Here is a tiny trained network, its code and every weight. The questions are about switching its units off for an input and a target symbol, where a switched-off unit gives its printed mean instead of its output.

import numpy as np


def w(rows, s, z=0):
    codes = np.array(rows[::2]) - 128.0
    scale = np.full(codes.shape[1], s)
    scale[-1] = z or s
    return codes * scale


def f(y):
    return np.maximum(y, 0)


def softmax(a):
    e = np.exp(a - a.max(-1, keepdims=True))
    return e / e.sum(-1, keepdims=True)


def log_softmax(a):
    a = a - a.max(-1, keepdims=True)
    return a - np.log(np.exp(a).sum(-1, keepdims=True))


def net(x, mask):
    ids = ['αγεηλμτφ'.index(c) for c in x.split()]
    T = len(ids)
    res = E[ids] + P[:T]
    r = res
    for j in range(3):
        rows = slice(2 * j, 2 * j + 2)
        q, k, v = (r @ M[0][rows].T for M in (Q, K, V))
        z = softmax(np.where(np.tri(T) > 0, q @ k.T / 2**0.5, -1e9)) @ v
        o = O[0][rows]
        res = res + np.where(mask[j], z, o[:, -1]) @ o[:, :-1]
    y = f(res @ A[0][:, :-1].T + A[0][:, -1])
    res = res + np.where(mask[3:15], y, B[0][:, -1]) @ B[0][:, :-1]
    return log_softmax(res[-1] @ U[:, :-1].T + U[:, -1])


Q, K, V, O, A, B = {}, {}, {}, {}, {}, {}
E = w([
[157,127,99,96,127,7,128,209,163,148],'α',
[118,95,84,102,153,120,162,136,93,117],'γ',
[162,172,154,196,182,129,118,146,146,122],'ε',
[179,85,118,131,189,148,136,83,155,143],'η',
[122,103,74,202,149,81,99,41,130,121],'λ',
[93,145,145,59,184,78,115,114,211,126],'μ',
[129,73,195,154,158,167,89,130,161,59],'τ',
[101,93,68,115,137,184,79,136,149,153],'φ',
],0.02)
P = w([
[2,200,214,51,117,160,142,92,34,160],'0',
[88,139,93,92,205,107,177,140,110,106],'1',
[107,121,96,104,174,107,139,119,123,105],'2',
[125,114,91,116,184,95,115,109,150,100],'3',
[135,90,87,141,169,97,115,113,154,114],'4',
[121,82,100,110,163,91,111,111,155,123],'5',
[167,83,111,151,168,67,87,99,194,118],'6',
[156,75,110,106,163,60,80,99,197,124],'7',
[137,75,85,111,151,59,81,104,175,126],'8',
[150,30,96,118,154,43,93,115,226,113],'9',
[174,34,103,135,153,38,56,96,224,111],'10',
[159,38,104,103,112,42,82,116,195,134],'11',
],0.0071)
Q[0] = w([
[106,198,221,177,1,188,139,109,105,195],'H0',
[123,217,168,109,28,180,79,162,63,109],'H0',
[115,133,110,132,173,90,114,136,141,96],'H1',
[146,147,199,196,125,139,91,129,89,96],'H1',
[116,73,51,133,227,71,92,156,154,81],'H2',
[122,135,124,123,115,129,97,122,153,128],'H2',
],0.068)
K[0] = w([
[136,108,29,122,205,81,87,173,254,15],'H0',
[202,62,11,167,239,153,124,70,253,48],'H0',
[162,112,157,94,150,88,120,165,178,171],'H1',
[68,145,111,35,111,140,188,180,51,132],'H1',
[70,164,213,84,56,98,124,102,40,180],'H2',
[145,208,119,137,182,184,144,115,105,135],'H2',
],0.054)
V[0] = w([
[194,53,107,105,140,114,76,30,155,140],'H0',
[140,132,69,68,122,100,192,155,61,187],'H0',
[124,124,89,125,130,128,139,93,125,184],'H1',
[66,127,133,178,132,105,83,126,115,149],'H1',
[57,150,91,93,35,197,70,99,197,142],'H2',
[74,158,95,196,4,171,204,64,40,83],'H2',
],0.012)
O[0] = w([
[166,152,58,130,150,162,207,116,183,169,46],'H0',
[97,101,172,144,140,92,119,156,85,254,254],'H0',
[105,131,81,137,125,122,150,100,134,171,159],'H1',
[101,144,142,170,107,119,103,113,115,109,117],'H1',
[64,134,182,197,62,113,211,96,167,146,149],'H2',
[90,85,67,190,239,122,156,153,185,77,128],'H2',
],0.0072,0.0071)
A[0] = w([
[90,182,105,91,133,141,221,124,2,91,59],'N0',
[144,147,129,133,87,138,85,182,220,152,60],'N1',
[96,165,92,140,146,121,136,146,159,90,47],'N2',
[127,144,91,123,132,97,82,73,75,111,73],'N3',
[72,156,153,171,168,200,135,123,55,95,165],'N4',
[147,232,173,173,184,152,152,159,99,143,99],'N5',
[195,91,140,154,86,112,120,187,146,76,71],'N6',
[118,105,208,146,188,230,148,77,68,111,120],'N7',
[173,143,131,145,29,164,146,126,102,121,80],'N8',
[167,108,123,151,132,79,158,152,174,117,3],'N9',
[156,132,156,139,96,106,144,177,129,118,103],'N10',
[157,146,108,117,61,143,148,112,150,63,46],'N11',
],0.014,0.0069)
B[0] = w([
[151,80,122,163,177,88,88,123,156,159,220],'N0',
[146,134,124,121,149,128,183,111,93,110,181],'N1',
[93,117,189,93,92,150,96,119,108,172,158],'N2',
[125,146,147,156,91,151,197,174,181,138,226],'N3',
[107,116,167,177,133,156,78,135,129,115,232],'N4',
[128,117,107,116,147,96,123,58,26,72,158],'N5',
[112,101,135,117,119,143,132,129,156,178,190],'N6',
[177,139,69,91,92,98,183,155,147,123,253],'N7',
[77,139,120,86,197,126,105,146,179,114,197],'N8',
[122,154,132,122,98,151,94,149,81,150,191],'N9',
[145,170,120,183,121,147,118,142,141,103,167],'N10',
[128,158,139,174,175,93,99,98,10,121,190],'N11',
],0.013,0.0049)
U = w([
[167,149,143,117,86,125,93,170,104,197,2],'α',
[143,55,123,146,165,107,100,141,144,154,193],'γ',
[180,71,167,105,109,160,116,174,174,41,197],'ε',
[191,105,75,86,136,133,166,83,139,161,222],'η',
[95,106,96,110,120,254,74,120,121,168,162],'λ',
[98,155,164,54,162,96,101,91,185,133,38],'μ',
[160,119,140,134,132,141,97,93,90,103,89],'τ',
[109,121,139,192,98,125,175,86,165,150,93],'φ',
],0.0058,0.0035)

Each question gives the input, a string of symbols that net reads in full, and the target symbol t.
The units are the heads (2 rows each of Q, K, V and O) and the neurons (one row each of A and B). Each row of codes is followed by its name. A weight is (code - 128) times the scale printed after its matrix; where a second scale follows, it is the last column's (O, A, B and U).
mask holds one flag per unit, heads first, then neurons. A switched-off unit (its flag False) gives its mean, the last column of its rows in O or B, instead of its output. The means were averaged over made-up inputs and are rounded, as every weight is.
A unit's drop is (log p(t) with every unit on - log p(t) with that unit switched off) / (log p(t) with every unit on - log p(t) with every unit switched off).
The circuit of an input: a set's keep is (log p(t) with only the set's units on - log p(t) with every unit switched off) / (log p(t) with every unit on - log p(t) with every unit switched off). Starting from the 12 units with the biggest drops (on a tie, the unit counted first), units are removed one at a time, each time the one whose removal leaves the highest keep (on an exact tie, the one counted first), for as long as the keep stays at least 0.8.
circuit, biggest first: the units of the circuit, biggest drop first
most important unit: the unit with the biggest drop
top k neurons: the k neurons with the biggest drops, biggest first
drop of u: that unit's drop, to one decimal
input α η η μ γ γ η ε, target α: most important unit => H2
input τ ε η η φ φ α, target τ: circuit, biggest first => [H0, N11]
input ε φ η η, target ε: circuit, biggest first => [H0, N3]
input η τ η, target η: circuit, biggest first => [H0, N4]
input μ α γ λ γ γ α η λ γ τ, target μ: circuit, biggest first => [H2, N8]
input λ μ μ τ φ γ φ α φ γ η γ, target λ: circuit, biggest first => [H2, H0, N2, N9]
input α φ η, target α: circuit, biggest first => [H2, H0]
input τ α γ φ γ η, target τ: circuit, biggest first => [H0, N11]
input λ ε λ, target λ: circuit, biggest first => [H2, N2, H0, N9]
input η φ ε, target η: circuit, biggest first => [H0, H2]
input η γ τ γ ε, target η: circuit, biggest first => [H0, N5]
input η τ ε τ φ η γ ε γ φ, target η: circuit, biggest first => [H0, N1]
input λ γ φ μ, target λ: top 2 neurons => [N2, N9]
input η η τ φ, target η: circuit, biggest first => [H0]
input η λ φ α ε γ γ α η γ α, target η: top 2 neurons => [N1, N4]
input λ μ λ α φ γ γ α η η, target λ: top 3 neurons => [N9, N2, N7]
input ε λ γ η ε μ γ ε φ φ, target ε: drop of N3 => 0.2
input τ φ η η, target τ: drop of N11 => 1.2
input φ γ γ γ η γ φ λ μ, target φ: drop of H2 => 0.8
input φ τ ε μ τ γ γ λ, target φ: drop of H2 => 0.3
input λ γ η μ γ γ μ η τ γ ε, target λ: most important unit => H2
